Below is a small trained network, with its code and all its weights. Each question gives an input and a class and asks what happens when units are switched off, that is, made to give their printed mean instead of their output.

import numpy as np


def w(rows, s, z=0):
    codes = np.array(rows[::2]) - 128.0
    scale = np.full(codes.shape[1], s)
    scale[-1] = z or s
    return codes * scale


def f(y):
    return np.maximum(y, 0)


def log_softmax(a):
    a = a - a.max(-1, keepdims=True)
    return a - np.log(np.exp(a).sum(-1, keepdims=True))


def net(x, mask):
    res = np.array(x, float).reshape(1, 6) / 4 @ E
    y = f(res @ A[0][:, :-1].T + A[0][:, -1])
    res = res + np.where(mask, y, B[0][:, -1]) @ B[0][:, :-1]
    return log_softmax(res[-1] @ U[:, :-1].T + U[:, -1])


A, B = {}, {}
E = w([
[192,144,79,132,67,69,138,154,156,93,176],'x0',
[82,156,125,67,105,104,113,81,130,138,161],'x1',
[78,203,93,118,190,107,108,189,84,119,163],'x2',
[178,158,184,98,120,141,76,127,101,172,186],'x3',
[81,118,108,141,118,137,195,126,179,147,247],'x4',
[151,175,145,24,127,108,170,93,140,149,135],'x5',
],0.012)
A[0] = w([
[119,196,140,54,117,158,179,101,136,137,176,139],'n0',
[66,116,133,152,122,164,216,54,190,179,122,166],'n1',
[84,163,83,127,142,116,203,129,157,75,143,185],'n2',
[211,128,186,154,23,117,60,133,139,85,145,200],'n3',
[140,71,146,91,184,126,61,145,154,176,31,121],'n4',
[37,173,166,89,191,205,98,154,159,240,214,180],'n5',
[107,189,128,130,149,94,133,164,143,59,189,170],'n6',
[125,146,118,158,101,84,149,189,191,92,125,147],'n7',
[138,109,141,95,74,178,187,32,129,95,143,158],'n8',
[72,125,203,173,210,210,86,170,52,165,164,152],'n9',
[136,64,207,108,99,129,171,48,152,207,126,175],'n10',
[213,119,139,114,97,131,12,91,175,118,180,169],'n11',
[102,173,47,138,117,66,135,80,167,114,127,123],'n12',
[100,92,172,75,66,190,114,84,255,109,129,110],'n13',
[40,134,41,157,250,107,129,222,86,11,183,251],'n14',
[96,113,43,122,145,144,203,104,140,70,94,147],'n15',
[126,145,179,120,33,186,200,29,203,236,131,169],'n16',
[211,133,130,177,140,110,63,148,199,116,145,118],'n17',
[93,132,241,88,30,190,177,69,179,116,86,163],'n18',
[196,122,142,117,23,100,86,191,94,137,53,181],'n19',
[208,78,118,52,68,127,135,108,153,235,137,181],'n20',
[222,129,137,182,40,88,49,166,127,63,154,170],'n21',
[192,98,45,124,133,43,150,94,205,34,55,253],'n22',
[157,178,105,99,163,119,76,193,50,179,176,231],'n23',
[82,147,176,190,202,187,42,195,60,167,136,186],'n24',
[75,129,147,141,236,123,102,222,113,125,53,217],'n25',
[200,88,112,71,117,202,112,65,184,141,76,166],'n26',
[88,153,146,152,135,250,42,226,92,131,98,171],'n27',
[85,75,237,47,132,201,143,134,92,75,28,171],'n28',
[130,214,120,75,192,83,173,127,80,143,189,106],'n29',
],0.0078,0.0035)
B[0] = w([
[162,125,160,86,142,79,58,88,103,207,212,196],'n0',
[103,98,129,183,108,129,132,47,205,104,158,201],'n1',
[75,76,160,175,68,66,86,144,86,144,190,189],'n2',
[146,199,101,94,149,152,112,198,205,4,146,218],'n3',
[116,164,163,146,196,176,125,133,89,81,70,213],'n4',
[174,97,171,117,93,140,134,107,115,242,148,221],'n5',
[120,143,93,124,37,112,83,121,85,180,149,184],'n6',
[112,132,126,146,82,122,136,165,138,74,157,173],'n7',
[132,121,189,149,149,93,145,96,186,94,187,191],'n8',
[122,83,126,102,115,169,220,56,182,212,90,214],'n9',
[168,124,189,170,172,109,124,110,195,89,123,210],'n10',
[174,166,136,96,145,177,81,175,179,132,135,198],'n11',
[82,111,138,125,112,110,111,151,145,157,152,173],'n12',
[162,124,178,148,159,70,159,134,184,166,182,192],'n13',
[61,63,68,134,44,129,144,110,122,189,89,246],'n14',
[36,152,109,140,113,57,94,83,127,98,139,191],'n15',
[189,91,194,178,196,69,147,117,219,127,210,225],'n16',
[163,122,114,106,90,133,120,140,119,63,119,179],'n17',
[146,133,182,185,187,78,132,51,161,69,145,211],'n18',
[137,214,49,64,185,157,107,180,90,64,145,218],'n19',
[163,144,157,123,152,139,130,118,172,96,192,212],'n20',
[161,180,2,69,96,185,121,201,179,64,165,222],'n21',
[84,128,134,159,138,122,78,205,112,16,110,232],'n22',
[153,154,112,60,101,171,107,110,81,155,128,208],'n23',
[166,77,97,70,101,205,233,91,109,166,41,226],'n24',
[107,127,190,131,89,171,182,115,101,157,36,234],'n25',
[180,125,195,156,176,68,111,148,100,36,187,209],'n26',
[105,82,97,99,127,216,208,66,143,142,79,214],'n27',
[90,210,179,179,179,171,126,73,96,85,125,240],'n28',
[140,144,141,120,128,145,41,140,46,205,162,199],'n29',
],0.0072,0.013)
U = w([
[186,154,65,85,129,166,97,212,161,68,138,231],'0',
[2,94,96,166,42,57,114,140,121,133,120,149],'1',
[121,86,112,107,121,191,171,99,129,169,61,112],'2',
[151,112,183,157,213,65,117,92,198,121,151,110],'3',
[162,136,142,70,130,121,78,128,56,177,179,1],'4',
[117,170,158,128,244,147,110,110,56,89,84,101],'5',
],0.0099,0.00097)

Each question gives the input, the list of numbers given to net, and the class t.
The units are the neurons (one row each of A and B). Each row of codes is followed by its name. A weight is (code - 128) times the scale printed after its matrix; where a second scale follows, it is the last column's (A, B and U).
mask holds one flag per neuron, in row order. A switched-off neuron (its flag False) gives its mean, the last column of its row in B, instead of its output. The means were averaged over made-up inputs and are rounded, as every weight is.
A unit's drop is (log p(t) with every unit on - log p(t) with that unit switched off) / (log p(t) with every unit on - log p(t) with every unit switched off).
The circuit of an input: a set's keep is (log p(t) with only the set's units on - log p(t) with every unit switched off) / (log p(t) with every unit on - log p(t) with every unit switched off). Starting from the 12 units with the biggest drops (on a tie, the unit counted first), units are removed one at a time, each time the one whose removal leaves the highest keep (on an exact tie, the one counted first), for as long as the keep stays at least 0.8.
circuit, biggest first: the units of the circuit, biggest drop first
most important unit: the unit with the biggest drop
top k neurons: the k neurons with the biggest drops, biggest first
drop when u is switched off: that unit's drop, to one decimal
input [-3,4,1,4,7,-2], class 4: most important unit : n5
input [-6,6,7,0,3,1], class 2: circuit, biggest first : (n9, n24)
input [4,4,4,5,4,-7], class 4: circuit, biggest first : (n5, n6)
input [0,-4,3,6,-8,-3], class 2: top 4 neurons : (n24, n27, n9, n25)
input [1,1,-5,-3,-5,-1], class 5: top 2 neurons : (n28, n4)
input [-1,-4,-5,3,-5,4], class 5: top 2 neurons : (n19, n4)
input [8,0,6,3,-1,7], class 4: top 2 neurons : (n29, n0)
input [-7,3,-8,2,-6,-5], class 5: top 3 neurons : (n4, n28, n19)
input [-7,7,-8,-2,-7,-4], class 3: top 4 neurons : (n18, n13, n10, n16)
input [1,-2,3,3,-8,-1], class 0: top 2 neurons : (n19, n21)
input [-1,6,7,-1,3,1], class 4: top 3 neurons : (n29, n5, n0)
input [0,-2,-4,0,-7,8], class 5: drop when n9 is switched off : 0.2
input [-2,7,0,-6,-5,6], class 3: drop when n22 is switched off : -0.1
input [-5,-2,8,-8,6,2], class 1: drop when n23 is switched off : 0.0
input [2,6,7,1,2,-5], class 1: circuit, biggest first : (n14)
input [-7,-8,4,-3,-8,4], class 2: drop when n24 is switched off : 0.2
